Below is a small trained network, with its code and all its weights. Each question gives an input and a class and asks what happens when units are switched off, that is, made to give their printed mean instead of their output.

import numpy as np


def w(rows, s, z=0):
    codes = np.array(rows[::2]) - 128.0
    scale = np.full(codes.shape[1], s)
    scale[-1] = z or s
    return codes * scale


def f(y):
    return y / 2 * (1 + np.tanh(0.7978845608 * (y + 0.044715 * y**3)))


def log_softmax(a):
    a = a - a.max(-1, keepdims=True)
    return a - np.log(np.exp(a).sum(-1, keepdims=True))


def net(x, mask):
    res = np.array(x, float).reshape(1, 7) / 4 @ E
    y = f(res @ A[0][:, :-1].T + A[0][:, -1])
    res = res + np.where(mask, y, B[0][:, -1]) @ B[0][:, :-1]
    return log_softmax(res[-1] @ U[:, :-1].T + U[:, -1])


A, B = {}, {}
E = w([
[164,228,12,146,217,111,191,211],'x0',
[126,131,129,129,126,130,122,132],'x1',
[126,132,127,126,125,127,127,134],'x2',
[194,216,53,19,42,132,53,45],'x3',
[39,109,83,3,142,249,184,136],'x4',
[124,127,128,128,126,130,126,126],'x5',
[115,201,248,13,202,43,155,119],'x6',
],0.0054)
A[0] = w([
[223,141,153,216,115,31,93,129,103],'neuron 1',
[195,202,72,65,76,127,68,61,68],'neuron 2',
[166,204,24,138,198,114,177,207,53],'neuron 3',
[58,75,178,217,200,119,197,204,125],'neuron 4',
[141,67,29,211,61,193,104,134,16],'neuron 5',
[217,140,154,212,115,36,94,131,108],'neuron 6',
[193,198,76,65,70,128,77,66,71],'neuron 7',
[153,67,32,220,60,210,96,139,8],'neuron 8',
[41,109,91,43,137,216,171,145,146],'neuron 9',
[167,214,31,145,202,117,182,193,60],'neuron 10',
[204,210,56,62,59,126,83,60,60],'neuron 11',
[25,107,82,20,135,233,186,142,103],'neuron 12',
[79,24,216,116,48,160,48,37,80],'neuron 13',
[166,225,3,153,202,123,189,201,2],'neuron 14',
[63,64,184,216,194,120,191,210,135],'neuron 15',
[124,197,252,24,187,45,156,124,145],'neuron 16',
],0.0051,0.00062)
B[0] = w([
[203,186,143,203,192,204,40,105,207],'neuron 1',
[146,36,102,36,135,137,101,197,214],'neuron 2',
[131,128,212,140,57,116,203,107,222],'neuron 3',
[159,42,105,32,141,140,97,199,242],'neuron 4',
[35,173,42,108,176,60,155,85,209],'neuron 5',
[194,179,143,221,194,205,35,102,202],'neuron 6',
[144,51,102,38,137,143,104,209,209],'neuron 7',
[30,188,22,118,177,46,160,83,217],'neuron 8',
[203,197,160,221,174,199,47,79,221],'neuron 9',
[132,122,223,145,46,115,208,108,222],'neuron 10',
[152,37,109,25,131,132,108,210,226],'neuron 11',
[216,204,154,245,183,213,34,84,248],'neuron 12',
[117,131,235,153,29,91,231,88,234],'neuron 13',
[121,124,218,142,38,108,217,103,238],'neuron 14',
[163,28,91,9,153,142,82,211,244],'neuron 15',
[24,188,3,111,201,49,157,74,253],'neuron 16',
],0.0059,0.0045)
U = w([
[167,28,105,70,144,146,106,218,249],'0',
[213,199,147,188,181,212,71,87,164],'1',
[13,180,44,119,176,37,150,78,77],'2',
[129,121,221,139,2,110,196,97,15],'3',
],0.0098,0.00021)

Each question gives the input, the list of numbers given to net, and the class t.
The units are the neurons (one row each of A and B). Each row of codes is followed by its name. A weight is (code - 128) times the scale printed after its matrix; where a second scale follows, it is the last column's (A, B and U).
mask holds one flag per neuron, in row order. A switched-off neuron (its flag False) gives its mean, the last column of its row in B, instead of its output. The means were averaged over made-up inputs and are rounded, as every weight is.
A unit's drop is (log p(t) with every unit on - log p(t) with that unit switched off) / (log p(t) with every unit on - log p(t) with every unit switched off).
The circuit of an input: a set's keep is (log p(t) with only the set's units on - log p(t) with every unit switched off) / (log p(t) with every unit on - log p(t) with every unit switched off). Starting from the 12 units with the biggest drops (on a tie, the unit counted first), units are removed one at a time, each time the one whose removal leaves the highest keep (on an exact tie, the one counted first), for as long as the keep stays at least 0.8.
circuit, biggest first: the units of the circuit, biggest drop first
unit that matters most: the unit with the biggest drop
k most important neurons: the k neurons with the biggest drops, biggest first
drop when u is switched off: that unit's drop, to one decimal
input [-7,0,3,1,-6,0,7], class 2: 2 most important neurons => [neuron 16; neuron 12]
input [6,2,2,-7,-1,3,5], class 0: 3 most important neurons => [neuron 15; neuron 4; neuron 13]
input [6,4,-3,-5,4,-1,3], class 3: circuit, biggest first => [neuron 14; neuron 10]
input [-1,-4,3,-1,-2,-7,7], class 2: circuit, biggest first => [neuron 16]
input [-4,-2,-7,-5,8,-2,4], class 1: 2 most important neurons => [neuron 12; neuron 9]
input [-2,-6,-8,-4,-5,0,7], class 2: 2 most important neurons => [neuron 16; neuron 12]
input [2,4,-2,-1,4,0,4], class 1: 3 most important neurons => [neuron 8; neuron 12; neuron 5]
input [7,-1,8,-4,0,8,-5], class 3: 4 most important neurons => [neuron 14; neuron 10; neuron 3; neuron 16]
input [-3,-1,-1,-1,4,-5,-6], class 2: circuit, biggest first => [neuron 8; neuron 5]
input [1,-7,-8,3,7,8,-5], class 1: 3 most important neurons => [neuron 12; neuron 9; neuron 16]
input [7,0,-1,-5,3,-1,3], class 3: circuit, biggest first => [neuron 14; neuron 10]
input [2,5,5,4,-1,-6,3], class 0: circuit, biggest first => [neuron 11; neuron 2]
input [-5,-8,-3,6,7,7,0], class 1: 4 most important neurons => [neuron 12; neuron 9; neuron 15; neuron 4]
input [-5,3,1,6,-4,0,-6], class 0: circuit, biggest first => [neuron 11]
input [5,-8,8,4,0,-8,-6], class 2: 3 most important neurons => [neuron 8; neuron 5; neuron 13]
input [7,0,0,1,7,4,2], class 1: 2 most important neurons => [neuron 12; neuron 9]
input [1,-6,3,8,-7,-1,-8], class 0: 4 most important neurons => [neuron 11; neuron 2; neuron 7; neuron 16]
input [-3,8,-2,-2,-5,-8,-7], class 2: 4 most important neurons => [neuron 8; neuron 5; neuron 12; neuron 9]
input [8,2,-6,5,-4,3,-7], class 3: 2 most important neurons => [neuron 14; neuron 10]
input [8,0,-4,2,6,2,1], class 3: unit that matters most => neuron 14
input [6,3,3,-6,-2,-3,-7], class 2: 3 most important neurons => [neuron 8; neuron 5; neuron 11]
input [-2,1,-8,5,1,-5,-6], class 2: 4 most important neurons => [neuron 8; neuron 5; neuron 15; neuron 4]
input [3,-4,-1,0,8,2,6], class 1: drop when neuron 12 is switched off => 0.5
input [-4,5,2,4,-3,2,3], class 0: drop when neuron 11 is switched off => 0.3
input [-2,5,6,3,5,-5,-1], class 1: drop when neuron 15 is switched off => 0.2
input [8,-7,-1,-4,5,5,-3], class 3: drop when neuron 11 is switched off => 0.0
input [5,2,2,-7,8,-8,0], class 1: circuit, biggest first => [neuron 12]
